Below are the code and all the weights of a small trained network. Each question names an input and a target symbol and asks about switching units off, where a switched-off unit gives its printed mean instead of its output.

import numpy as np


def w(rows, s, z=0):
    codes = np.array(rows[::2]) - 128.0
    scale = np.full(codes.shape[1], s)
    scale[-1] = z or s
    return codes * scale


def norm(h):
    return h / np.sqrt((h * h).mean(-1, keepdims=True) + 1e-5)


def f(y):
    return y / 2 * (1 + np.tanh(0.7978845608 * (y + 0.044715 * y**3)))


def softmax(a):
    e = np.exp(a - a.max(-1, keepdims=True))
    return e / e.sum(-1, keepdims=True)


def log_softmax(a):
    a = a - a.max(-1, keepdims=True)
    return a - np.log(np.exp(a).sum(-1, keepdims=True))


def net(x, mask):
    ids = ['αγεζμστφω'.index(c) for c in x.split()]
    T = len(ids)
    res = E[ids] + P[:T]
    r = norm(res)
    for j in range(3):
        rows = slice(3 * j, 3 * j + 3)
        q, k, v = (r @ M[0][rows].T for M in (Q, K, V))
        z = softmax(np.where(np.tri(T) > 0, q @ k.T / 3**0.5, -1e9)) @ v
        o = O[0][rows]
        res = res + np.where(mask[j], z, o[:, -1]) @ o[:, :-1]
    y = f(norm(res) @ A[0][:, :-1].T + A[0][:, -1])
    res = res + np.where(mask[3:19], y, B[0][:, -1]) @ B[0][:, :-1]
    return log_softmax(norm(res)[-1] @ U[:, :-1].T + U[:, -1])


Q, K, V, O, A, B = {}, {}, {}, {}, {}, {}
E = w([
[79,157,87,169,119,123,178,75,145,156,150],'α',
[68,143,144,122,127,139,189,107,153,91,105],'γ',
[106,117,188,130,162,149,155,110,146,185,163],'ε',
[122,150,128,111,74,113,150,129,110,111,119],'ζ',
[81,164,114,116,99,106,162,124,74,96,134],'μ',
[75,149,137,117,116,129,185,118,114,83,119],'σ',
[78,117,138,100,143,87,122,143,84,109,162],'τ',
[108,157,139,132,108,101,141,140,62,149,160],'φ',
[181,110,6,255,135,138,232,170,176,104,150],'ω',
],0.02)
P = w([
[126,192,140,56,201,245,55,114,79,58,149],'0',
[36,87,92,50,128,157,132,198,112,157,139],'1',
[40,103,146,128,76,150,115,194,139,155,174],'2',
[92,72,149,119,111,103,154,90,76,141,84],'3',
[128,137,187,210,70,145,117,83,95,125,158],'4',
[154,143,139,41,133,69,174,120,139,147,173],'5',
[128,165,164,142,122,93,120,104,148,107,240],'6',
[167,135,146,137,113,43,152,99,77,190,125],'7',
],0.013)
Q[0] = w([
[181,117,145,125,130,165,113,113,101,81,153],'h0',
[128,129,113,137,125,164,121,109,131,115,164],'h0',
[162,130,149,138,109,98,144,81,126,105,140],'h0',
[123,180,95,148,97,93,112,101,131,118,113],'h1',
[130,132,194,143,41,28,168,117,89,120,182],'h1',
[41,159,108,87,85,101,193,69,81,156,197],'h1',
[150,141,137,145,113,248,55,75,159,28,255],'h2',
[126,219,76,13,160,96,165,221,224,144,204],'h2',
[85,226,150,144,52,227,75,158,174,73,251],'h2',
],0.0094)
K[0] = w([
[126,108,163,126,89,89,35,159,156,97,83],'h0',
[98,138,126,190,163,130,97,111,140,129,148],'h0',
[152,160,108,155,121,153,142,182,153,158,124],'h0',
[187,109,163,106,130,181,150,125,141,154,101],'h1',
[188,109,120,196,80,136,209,164,175,142,138],'h1',
[222,86,152,192,130,65,158,194,121,101,49],'h1',
[52,160,193,232,47,169,51,160,136,120,138],'h2',
[169,101,160,182,185,87,126,16,49,102,2],'h2',
[115,123,168,239,105,149,6,131,161,59,135],'h2',
],0.0087)
V[0] = w([
[152,86,172,175,179,144,120,177,178,164,158],'h0',
[185,125,53,134,175,163,139,208,144,98,155],'h0',
[109,127,155,47,159,155,86,105,89,176,146],'h0',
[91,130,163,118,97,96,149,91,99,142,163],'h1',
[175,112,90,157,131,137,129,158,155,98,139],'h1',
[146,123,158,151,83,109,161,80,156,176,107],'h1',
[125,169,96,177,152,140,133,121,125,149,103],'h2',
[119,101,139,128,218,145,148,131,128,32,108],'h2',
[112,121,126,101,65,143,136,53,245,129,78],'h2',
],0.012)
O[0] = w([
[143,163,122,131,248,68,195,131,73,126,95,3],'h0',
[45,148,142,110,158,10,120,189,156,200,192,181],'h0',
[164,117,95,185,101,156,233,101,162,92,122,99],'h0',
[87,142,143,95,121,70,82,154,159,93,159,148],'h1',
[115,125,66,78,156,192,110,122,108,125,143,254],'h1',
[61,153,93,134,185,86,116,171,142,156,123,83],'h1',
[162,95,122,175,134,155,124,187,148,160,63,239],'h2',
[113,135,132,164,169,134,64,86,146,74,125,133],'h2',
[107,41,132,152,153,144,135,149,110,112,173,66],'h2',
],0.011,0.0039)
A[0] = w([
[150,141,117,100,134,203,109,112,88,112,89,51],'n0',
[210,118,88,180,101,116,108,120,151,65,78,37],'n1',
[158,223,149,127,133,98,105,60,143,87,136,149],'n2',
[114,159,107,132,106,139,134,92,113,141,169,118],'n3',
[124,101,228,94,128,118,72,133,153,162,113,85],'n4',
[173,124,211,113,89,149,130,141,104,7,94,183],'n5',
[136,135,170,92,130,109,142,107,99,131,180,202],'n6',
[229,110,180,146,119,82,130,127,132,90,112,3],'n7',
[169,138,214,149,205,98,158,121,125,138,116,17],'n8',
[162,154,103,150,127,184,121,66,153,132,110,66],'n9',
[107,163,149,102,150,85,135,166,78,103,154,77],'n10',
[128,116,114,143,205,89,110,123,154,178,138,111],'n11',
[98,121,148,103,139,64,150,146,136,165,160,184],'n12',
[102,136,128,159,84,88,134,112,187,95,133,151],'n13',
[164,94,135,151,63,126,165,146,159,42,99,111],'n14',
[162,104,118,156,126,103,134,162,149,77,102,101],'n15',
],0.015,0.0048)
B[0] = w([
[185,147,118,158,179,115,94,144,193,169,122,165],'n0',
[198,101,148,51,148,183,126,109,92,109,87,171],'n1',
[61,53,163,102,99,173,99,192,97,134,114,187],'n2',
[158,117,137,137,130,98,133,121,156,95,124,195],'n3',
[113,180,136,51,205,180,119,186,46,64,84,130],'n4',
[1,136,141,89,122,121,128,202,103,48,112,203],'n5',
[78,119,141,159,84,92,142,130,132,66,120,164],'n6',
[150,137,104,197,118,94,117,116,212,188,160,136],'n7',
[127,133,63,167,61,37,91,99,180,179,191,130],'n8',
[133,147,172,83,150,127,123,170,76,87,124,184],'n9',
[115,130,126,118,170,158,151,166,90,134,127,162],'n10',
[106,115,141,139,104,91,117,137,146,131,107,188],'n11',
[89,141,160,137,104,119,119,153,135,107,140,214],'n12',
[73,139,138,144,132,43,142,119,129,159,146,254],'n13',
[139,153,103,99,165,179,86,158,99,110,98,249],'n14',
[116,117,163,123,104,155,135,68,135,133,172,154],'n15',
],0.014,0.011)
U = w([
[148,17,80,120,117,191,179,185,105,200,141,154],'α',
[125,37,118,154,203,110,81,59,109,94,165,35],'γ',
[165,173,77,136,196,75,239,90,115,62,129,185],'ε',
[62,87,120,142,37,62,162,119,174,157,173,198],'ζ',
[196,169,141,47,104,84,85,99,147,122,174,101],'μ',
[154,99,139,109,174,97,71,71,131,93,186,60],'σ',
[55,132,187,55,161,186,140,157,31,100,101,84],'τ',
[168,219,125,54,66,137,217,150,149,191,78,4],'φ',
[181,151,119,130,254,65,30,184,143,180,75,167],'ω',
],0.0071,0.0025)

Each question gives the input, a string of symbols that net reads in full, and the target symbol t.
The units are the heads (3 rows each of Q, K, V and O) and the neurons (one row each of A and B). Each row of codes is followed by its name. A weight is (code - 128) times the scale printed after its matrix; where a second scale follows, it is the last column's (O, A, B and U).
mask holds one flag per unit, heads first, then neurons. A switched-off unit (its flag False) gives its mean, the last column of its rows in O or B, instead of its output. The means were averaged over made-up inputs and are rounded, as every weight is.
A unit's drop is (log p(t) with every unit on - log p(t) with that unit switched off) / (log p(t) with every unit on - log p(t) with every unit switched off).
The circuit of an input: a set's keep is (log p(t) with only the set's units on - log p(t) with every unit switched off) / (log p(t) with every unit on - log p(t) with every unit switched off). Starting from the 12 units with the biggest drops (on a tie, the unit counted first), units are removed one at a time, each time the one whose removal leaves the highest keep (on an exact tie, the one counted first), for as long as the keep stays at least 0.8.
units of the circuit, in order: the units of the circuit, biggest drop first
unit that matters most: the unit with the biggest drop
top k neurons: the k neurons with the biggest drops, biggest first
heads that matter: for each layer, one digit per head in row order, 1 if its drop is at least 0.15 and else 0, layers parted by /
input ω ε α γ ζ α, target γ: units of the circuit, in order	[h2, n5]
input ε α ω ε, target α: unit that matters most	h1
input α ω α, target α: heads that matter	010
input ω φ α φ α α, target φ: units of the circuit, in order	[h1, h2]
input ε τ ε μ ζ ε, target ζ: units of the circuit, in order	[h1, h0, n8]
input ζ α ω σ σ, target ω: units of the circuit, in order	[h1, n0]
input α α α ε ε, target ζ: units of the circuit, in order	[h1, n8]
input ε μ τ α ω, target τ: units of the circuit, in order	[n2, h2, n1]
input ω α α α μ, target α: units of the circuit, in order	[h2, h1, n0]
input τ ε ε α ω α ζ, target ω: heads that matter	011
input μ ω τ τ, target ω: heads that matter	011
input ω μ σ α, target μ: heads that matter	111
input γ ε α α ω, target α: units of the circuit, in order	[h2, n5]
input σ α α τ τ φ α τ, target ζ: heads that matter	111
input ω φ α, target ω: unit that matters most	h2
input α ω φ ω, target ζ: heads that matter	100
input ω φ σ, target ω: units of the circuit, in order	[h2, n0, h1]
input ε φ ω α μ, target ω: heads that matter	010
input α α ε α φ ζ φ, target ζ: heads that matter	111
input τ α γ φ α ε ε ω, target ε: heads that matter	111
input ω ω ω, target ω: heads that matter	101
input α ω μ, target α: heads that matter	110
input ζ α α φ α ω, target φ: top neuron	[n5]
input α μ α α γ ω μ, target γ: heads that matter	011
input α α ω, target α: units of the circuit, in order	[n1, n5, n12]
input α ω τ ε ε φ, target ε: heads that matter	110
input α φ φ ε α ω γ, target α: heads that matter	011
